Below is a small trained network, with its code and all its weights. Each question gives an input and a class and asks what happens when units are switched off, that is, made to give their printed mean instead of their output.

import numpy as np


def w(rows, s, z=0):
    codes = np.array(rows[::2]) - 128.0
    scale = np.full(codes.shape[1], s)
    scale[-1] = z or s
    return codes * scale


def f(y):
    return y / 2 * (1 + np.tanh(0.7978845608 * (y + 0.044715 * y**3)))


def log_softmax(a):
    a = a - a.max(-1, keepdims=True)
    return a - np.log(np.exp(a).sum(-1, keepdims=True))


def net(x, mask):
    res = np.array(x, float).reshape(1, 6) / 4 @ E
    y = f(res @ A[0][:, :-1].T + A[0][:, -1])
    res = res + np.where(mask, y, B[0][:, -1]) @ B[0][:, :-1]
    return log_softmax(res[-1] @ U[:, :-1].T + U[:, -1])


A, B = {}, {}
E = w([
[128,128,129,128,128],'x0',
[128,128,128,128,128],'x1',
[58,105,133,122,46],'x2',
[128,128,128,128,128],'x3',
[73,217,126,98,175],'x4',
[150,111,136,10,122],'x5',
],0.013)
A[0] = w([
[115,144,130,143,113,114],'neuron 1',
[121,117,122,123,113,105],'neuron 2',
[91,158,131,157,155,108],'neuron 3',
[171,138,128,131,161,254],'neuron 4',
[141,122,133,128,157,217],'neuron 5',
[157,124,124,119,132,132],'neuron 6',
[136,149,112,141,141,136],'neuron 7',
[14,109,132,116,23,182],'neuron 8',
[128,105,128,102,106,95],'neuron 9',
[138,100,126,206,122,186],'neuron 10',
[33,205,122,173,186,118],'neuron 11',
[139,95,126,185,123,173],'neuron 12',
[187,64,133,52,108,132],'neuron 13',
[137,109,125,161,122,158],'neuron 14',
[127,128,130,124,119,99],'neuron 15',
[161,87,121,87,114,110],'neuron 16',
[144,110,127,174,115,159],'neuron 17',
[86,144,137,147,145,128],'neuron 18',
[146,108,120,107,113,110],'neuron 19',
[148,119,126,123,142,153],'neuron 20',
[126,128,131,124,124,90],'neuron 21',
[123,119,128,123,123,90],'neuron 22',
[143,157,129,143,142,155],'neuron 23',
[142,135,138,153,113,147],'neuron 24',
[122,109,132,101,104,93],'neuron 25',
[148,109,116,112,124,126],'neuron 26',
[134,151,124,130,124,135],'neuron 27',
[136,108,128,179,123,159],'neuron 28',
[70,193,132,1,169,15],'neuron 29',
[153,111,130,117,128,113],'neuron 30',
[161,134,135,131,156,236],'neuron 31',
[108,116,119,121,110,119],'neuron 32',
[103,133,132,148,120,97],'neuron 33',
[91,149,121,150,109,100],'neuron 34',
],0.02,0.0065)
B[0] = w([
[103,142,141,119,157,138],'neuron 1',
[122,103,121,121,111,134],'neuron 2',
[88,136,106,126,83,170],'neuron 3',
[157,178,69,153,144,188],'neuron 4',
[149,147,86,129,131,160],'neuron 5',
[135,167,151,120,151,144],'neuron 6',
[116,96,77,117,106,146],'neuron 7',
[74,52,246,121,100,249],'neuron 8',
[141,98,127,125,86,152],'neuron 9',
[154,77,120,140,193,187],'neuron 10',
[27,173,79,130,62,240],'neuron 11',
[159,92,130,138,177,174],'neuron 12',
[160,212,168,114,57,222],'neuron 13',
[148,115,127,131,153,153],'neuron 14',
[123,120,131,125,123,126],'neuron 15',
[133,172,149,125,84,177],'neuron 16',
[155,103,135,128,167,163],'neuron 17',
[82,158,129,128,142,160],'neuron 18',
[138,135,145,137,96,150],'neuron 19',
[136,165,136,121,149,144],'neuron 20',
[121,123,136,126,126,124],'neuron 21',
[123,120,142,133,119,127],'neuron 22',
[123,89,62,116,96,154],'neuron 23',
[129,112,115,123,142,141],'neuron 24',
[139,90,126,135,85,152],'neuron 25',
[146,153,158,142,116,147],'neuron 26',
[119,122,114,142,125,136],'neuron 27',
[145,94,125,128,169,164],'neuron 28',
[189,50,145,144,253,249],'neuron 29',
[137,160,154,124,132,144],'neuron 30',
[153,169,78,133,143,175],'neuron 31',
[117,104,135,147,105,143],'neuron 32',
[97,145,149,113,167,141],'neuron 33',
[90,183,183,142,181,155],'neuron 34',
],0.048,0.021)
U = w([
[217,131,76,152,218,252],'0',
[146,41,191,128,184,181],'1',
[99,213,47,143,100,23],'2',
[34,154,172,121,90,66],'3',
[179,254,109,111,71,148],'4',
[129,142,194,89,11,30],'5',
],0.0064,0.0023)

Each question gives the input, the list of numbers given to net, and the class t.
The units are the neurons (one row each of A and B). Each row of codes is followed by its name. A weight is (code - 128) times the scale printed after its matrix; where a second scale follows, it is the last column's (A, B and U).
mask holds one flag per neuron, in row order. A switched-off neuron (its flag False) gives its mean, the last column of its row in B, instead of its output. The means were averaged over made-up inputs and are rounded, as every weight is.
A unit's drop is (log p(t) with every unit on - log p(t) with that unit switched off) / (log p(t) with every unit on - log p(t) with every unit switched off).
The circuit of an input: a set's keep is (log p(t) with only the set's units on - log p(t) with every unit switched off) / (log p(t) with every unit on - log p(t) with every unit switched off). Starting from the 12 units with the biggest drops (on a tie, the unit counted first), units are removed one at a time, each time the one whose removal leaves the highest keep (on an exact tie, the one counted first), for as long as the keep stays at least 0.8.
units of the circuit, in order: the units of the circuit, biggest drop first
most important unit: the unit with the biggest drop
top k neurons: the k neurons with the biggest drops, biggest first
drop when u is switched off: that unit's drop, to one decimal
input [-8,-6,0,7,2,0], class 2: units of the circuit, in order : [neuron 8; neuron 29]
input [3,5,-1,0,6,8], class 0: most important unit : neuron 8
input [0,3,4,-7,0,1], class 5: top 2 neurons : [neuron 29; neuron 10]
input [4,-4,-3,6,0,2], class 4: top 2 neurons : [neuron 29; neuron 10]
input [0,4,-3,-4,1,-8], class 2: top 2 neurons : [neuron 11; neuron 29]
input [-4,-4,-4,-8,1,6], class 0: top 2 neurons : [neuron 29; neuron 11]
input [-3,5,-3,1,1,4], class 0: top 2 neurons : [neuron 11; neuron 29]
input [-5,-5,3,-5,5,0], class 3: top 2 neurons : [neuron 11; neuron 10]
input [0,6,0,8,2,-6], class 2: top 3 neurons : [neuron 8; neuron 29; neuron 11]
input [4,5,-4,-5,0,1], class 4: top 2 neurons : [neuron 29; neuron 10]
input [-2,-2,2,1,1,-8], class 3: top 3 neurons : [neuron 11; neuron 29; neuron 3]
input [-3,6,4,1,3,-2], class 3: drop when neuron 11 is switched off : 0.0
input [8,-2,-3,-1,1,2], class 0: drop when neuron 11 is switched off : 1.0
input [-8,-5,-6,0,3,-8], class 2: most important unit : neuron 11
input [0,-4,-1,-3,-7,3], class 4: drop when neuron 8 is switched off : 0.3
